Here is a tiny trained network, its code and every weight. The questions are about switching its units off for an input and a class, where a switched-off unit gives its printed mean instead of its output.

import numpy as np


def w(rows, s, z=0):
    codes = np.array(rows[::2]) - 128.0
    scale = np.full(codes.shape[1], s)
    scale[-1] = z or s
    return codes * scale


def f(y):
    return y / 2 * (1 + np.tanh(0.7978845608 * (y + 0.044715 * y**3)))


def log_softmax(a):
    a = a - a.max(-1, keepdims=True)
    return a - np.log(np.exp(a).sum(-1, keepdims=True))


def net(x, mask):
    res = np.array(x, float).reshape(1, 7) / 4 @ E
    y = f(res @ A[0][:, :-1].T + A[0][:, -1])
    res = res + np.where(mask, y, B[0][:, -1]) @ B[0][:, :-1]
    return log_softmax(res[-1] @ U[:, :-1].T + U[:, -1])


A, B = {}, {}
E = w([
[127,129,129],'x0',
[218,68,239],'x1',
[176,237,212],'x2',
[131,128,126],'x3',
[2,135,192],'x4',
[127,129,127],'x5',
[127,127,131],'x6',
],0.0076)
A[0] = w([
[128,180,178,88],'N1',
[104,187,120,54],'N2',
[87,171,99,124],'N3',
[85,199,52,110],'N4',
[162,191,123,98],'N5',
[203,136,89,144],'N6',
[46,159,128,123],'N7',
[93,52,76,76],'N8',
[139,168,175,68],'N9',
[200,147,64,151],'N10',
[89,30,100,85],'N11',
[111,91,106,93],'N12',
[114,182,65,70],'N13',
[115,190,56,140],'N14',
[160,249,148,64],'N15',
[70,115,152,114],'N16',
[152,74,189,83],'N17',
[103,151,92,104],'N18',
[100,180,64,83],'N19',
[161,149,93,255],'N20',
[143,68,137,65],'N21',
[202,142,60,123],'N22',
[148,34,64,139],'N23',
[113,212,68,45],'N24',
[142,110,164,169],'N25',
],0.012,0.0047)
B[0] = w([
[142,185,72,187],'N1',
[186,152,117,157],'N2',
[125,92,162,195],'N3',
[137,52,105,254],'N4',
[144,217,113,174],'N5',
[87,117,191,220],'N6',
[69,85,114,226],'N7',
[157,174,20,206],'N8',
[194,163,96,167],'N9',
[39,158,198,233],'N10',
[151,254,56,214],'N11',
[146,178,97,145],'N12',
[168,26,93,189],'N13',
[139,23,130,232],'N14',
[178,179,10,241],'N15',
[103,152,203,179],'N16',
[172,33,133,198],'N17',
[168,70,124,162],'N18',
[196,67,168,204],'N19',
[54,92,197,232],'N20',
[167,88,5,150],'N21',
[41,150,150,226],'N22',
[100,192,98,251],'N23',
[160,97,112,204],'N24',
[125,4,134,181],'N25',
],0.0061,0.0054)
U = w([
[135,149,158,254],'0',
[241,39,148,56],'1',
[206,254,68,35],'2',
[26,171,222,104],'3',
[119,147,175,159],'4',
],0.0081,0.0064)

Each question gives the input, the list of numbers given to net, and the class t.
The units are the neurons (one row each of A and B). Each row of codes is followed by its name. A weight is (code - 128) times the scale printed after its matrix; where a second scale follows, it is the last column's (A, B and U).
mask holds one flag per neuron, in row order. A switched-off neuron (its flag False) gives its mean, the last column of its row in B, instead of its output. The means were averaged over made-up inputs and are rounded, as every weight is.
A unit's drop is (log p(t) with every unit on - log p(t) with that unit switched off) / (log p(t) with every unit on - log p(t) with every unit switched off).
The circuit of an input: a set's keep is (log p(t) with only the set's units on - log p(t) with every unit switched off) / (log p(t) with every unit on - log p(t) with every unit switched off). Starting from the 12 units with the biggest drops (on a tie, the unit counted first), units are removed one at a time, each time the one whose removal leaves the highest keep (on an exact tie, the one counted first), for as long as the keep stays at least 0.8.
units of the circuit, in order: the units of the circuit, biggest drop first
unit that matters most: the unit with the biggest drop
k most important neurons: the k neurons with the biggest drops, biggest first
drop of u: that unit's drop, to one decimal
input [8,-5,2,-7,-8,-2,3], class 3: unit that matters most -> N10
input [-8,-2,7,-3,-8,7,-5], class 3: units of the circuit, in order -> N10, N22
input [5,7,4,1,2,1,7], class 1: units of the circuit, in order -> N17, N25
input [-5,3,5,-7,-2,2,0], class 2: units of the circuit, in order -> N15, N14
input [5,-6,-5,1,-2,-1,-2], class 1: units of the circuit, in order -> N14, N19
input [1,-4,-3,5,4,-2,-1], class 1: units of the circuit, in order -> N10, N22, N4
input [-2,4,8,-6,1,1,-3], class 2: units of the circuit, in order -> N15, N1
input [2,-2,-6,-2,1,3,2], class 2: units of the circuit, in order -> N11, N8
input [8,5,8,-1,7,-1,1], class 2: 3 most important neurons -> N15, N1, N9
input [0,6,1,-8,6,-3,8], class 1: drop of N13 -> -0.2
input [2,-6,8,4,4,-5,8], class 2: drop of N3 -> -0.1
input [2,-3,-1,3,-6,3,4], class 3: drop of N10 -> 0.2
input [-2,-5,4,8,3,-1,-7], class 1: drop of N1 -> 0.0
input [0,2,-6,6,3,1,-4], class 2: unit that matters most -> N11
